Below is a small trained network, with its code and all its weights. Each question gives an input and a target symbol and asks what happens when units are switched off, that is, made to give their printed mean instead of their output.

import numpy as np


def w(rows, s, z=0):
    codes = np.array(rows[::2]) - 128.0
    scale = np.full(codes.shape[1], s)
    scale[-1] = z or s
    return codes * scale


def norm(h):
    return h / np.sqrt((h * h).mean(-1, keepdims=True) + 1e-5)


def f(y):
    return np.maximum(y, 0)


def softmax(a):
    e = np.exp(a - a.max(-1, keepdims=True))
    return e / e.sum(-1, keepdims=True)


def log_softmax(a):
    a = a - a.max(-1, keepdims=True)
    return a - np.log(np.exp(a).sum(-1, keepdims=True))


def net(x, mask):
    ids = ['ΔΣΦΨβζηλμ'.index(c) for c in x.split()]
    T = len(ids)
    res = E[ids] + P[:T]
    q, k, v = (norm(res) @ M[0].T for M in (Q, K, V))
    z = softmax(np.where(np.tri(T) > 0, q @ k.T / 4**0.5, -1e9)) @ v
    res = res + np.where(mask[0], z, O[0][:, -1]) @ O[0][:, :-1]
    y = f(norm(res) @ A[0][:, :-1].T + A[0][:, -1])
    res = res + np.where(mask[1:9], y, B[0][:, -1]) @ B[0][:, :-1]
    return log_softmax(norm(res)[-1] @ U[:, :-1].T + U[:, -1])


Q, K, V, O, A, B = {}, {}, {}, {}, {}, {}
E = w([
[103,139,117,150],'Δ',
[69,76,100,7],'Σ',
[132,101,154,155],'Φ',
[106,170,110,146],'Ψ',
[104,151,149,233],'β',
[149,105,186,173],'ζ',
[102,154,181,147],'η',
[126,157,143,76],'λ',
[186,101,131,120],'μ',
],0.019)
P = w([
[126,184,59,234],'0',
[165,206,129,193],'1',
[164,255,125,135],'2',
[156,235,146,116],'3',
[153,213,176,101],'4',
[149,204,177,70],'5',
[134,202,164,36],'6',
[135,196,184,34],'7',
[113,227,173,43],'8',
],0.0073)
Q[0] = w([
[150,220,199,56],'h1',
[154,208,254,115],'h1',
[115,49,106,153],'h1',
[218,151,109,63],'h1',
],0.0081)
K[0] = w([
[90,48,140,77],'h1',
[106,86,132,7],'h1',
[64,159,113,167],'h1',
[134,84,84,116],'h1',
],0.011)
V[0] = w([
[29,54,114,197],'h1',
[2,178,213,178],'h1',
[49,130,58,84],'h1',
[197,162,195,218],'h1',
],0.0087)
O[0] = w([
[53,102,128,136,11],'h1',
[76,146,252,109,255],'h1',
[68,235,87,120,69],'h1',
[161,45,146,134,223],'h1',
],0.012,0.0043)
A[0] = w([
[132,180,131,255,178],'n1',
[95,6,141,72,254],'n2',
[149,123,92,155,26],'n3',
[94,135,118,209,83],'n4',
[115,37,111,175,67],'n5',
[167,104,140,175,43],'n6',
[59,88,114,173,48],'n7',
[42,67,144,137,57],'n8',
],0.0096,0.0062)
B[0] = w([
[137,179,36,29,204],'n1',
[67,164,34,214,254],'n2',
[233,179,193,41,128],'n3',
[123,159,81,83,136],'n4',
[170,115,58,137,146],'n5',
[132,210,24,33,142],'n6',
[150,254,112,238,131],'n7',
[240,188,111,97,140],'n8',
],0.0081,0.0076)
U = w([
[60,143,33,70,241],'Δ',
[190,225,130,27,125],'Σ',
[80,210,82,139,15],'Φ',
[86,173,102,187,76],'Ψ',
[71,116,236,118,213],'β',
[253,103,2,95,140],'ζ',
[108,122,78,146,41],'η',
[109,143,106,115,2],'λ',
[128,96,98,182,179],'μ',
],0.0084,0.0057)

Each question gives the input, a string of symbols that net reads in full, and the target symbol t.
The units are the heads (4 rows each of Q, K, V and O) and the neurons (one row each of A and B). Each row of codes is followed by its name. A weight is (code - 128) times the scale printed after its matrix; where a second scale follows, it is the last column's (O, A, B and U).
mask holds one flag per unit, heads first, then neurons. A switched-off unit (its flag False) gives its mean, the last column of its rows in O or B, instead of its output. The means were averaged over made-up inputs and are rounded, as every weight is.
A unit's drop is (log p(t) with every unit on - log p(t) with that unit switched off) / (log p(t) with every unit on - log p(t) with every unit switched off).
The circuit of an input: a set's keep is (log p(t) with only the set's units on - log p(t) with every unit switched off) / (log p(t) with every unit on - log p(t) with every unit switched off). Starting from all 9 units, units are removed one at a time, each time the one whose removal leaves the highest keep (on an exact tie, the one counted first), for as long as the keep stays at least 0.8.
units of the circuit, in order: the units of the circuit, biggest drop first
unit that matters most: the unit with the biggest drop
k most important neurons: the k neurons with the biggest drops, biggest first
drop when u is switched off: that unit's drop, to one decimal
input ζ η Φ, target β: unit that matters most : h1
input ζ ζ λ λ β η Σ β, target Σ: units of the circuit, in order : n2, n1
input Φ μ η Φ, target ζ: 2 most important neurons : n6, n5
input ζ μ Δ β, target ζ: units of the circuit, in order : h1, n1
input η μ β β, target ζ: 2 most important neurons : n1, n6
input ζ η ζ η η η λ β, target Σ: units of the circuit, in order : n1, n2
input η η μ ζ ζ Φ, target μ: units of the circuit, in order : h1, n2
input Σ Ψ β μ, target Δ: drop when h1 is switched off : 1.2
input Φ η λ ζ, target Σ: drop when n4 is switched off : 0.0
input β Δ ζ Δ, target μ: units of the circuit, in order : h1, n2
input η β μ Δ λ Δ μ Δ, target ζ: drop when h1 is switched off : 1.6
input Σ ζ η β, target Δ: drop when h1 is switched off : 0.3
input ζ λ η Δ, target Σ: 2 most important neurons : n2, n1
input β ζ Ψ, target μ: units of the circuit, in order : h1
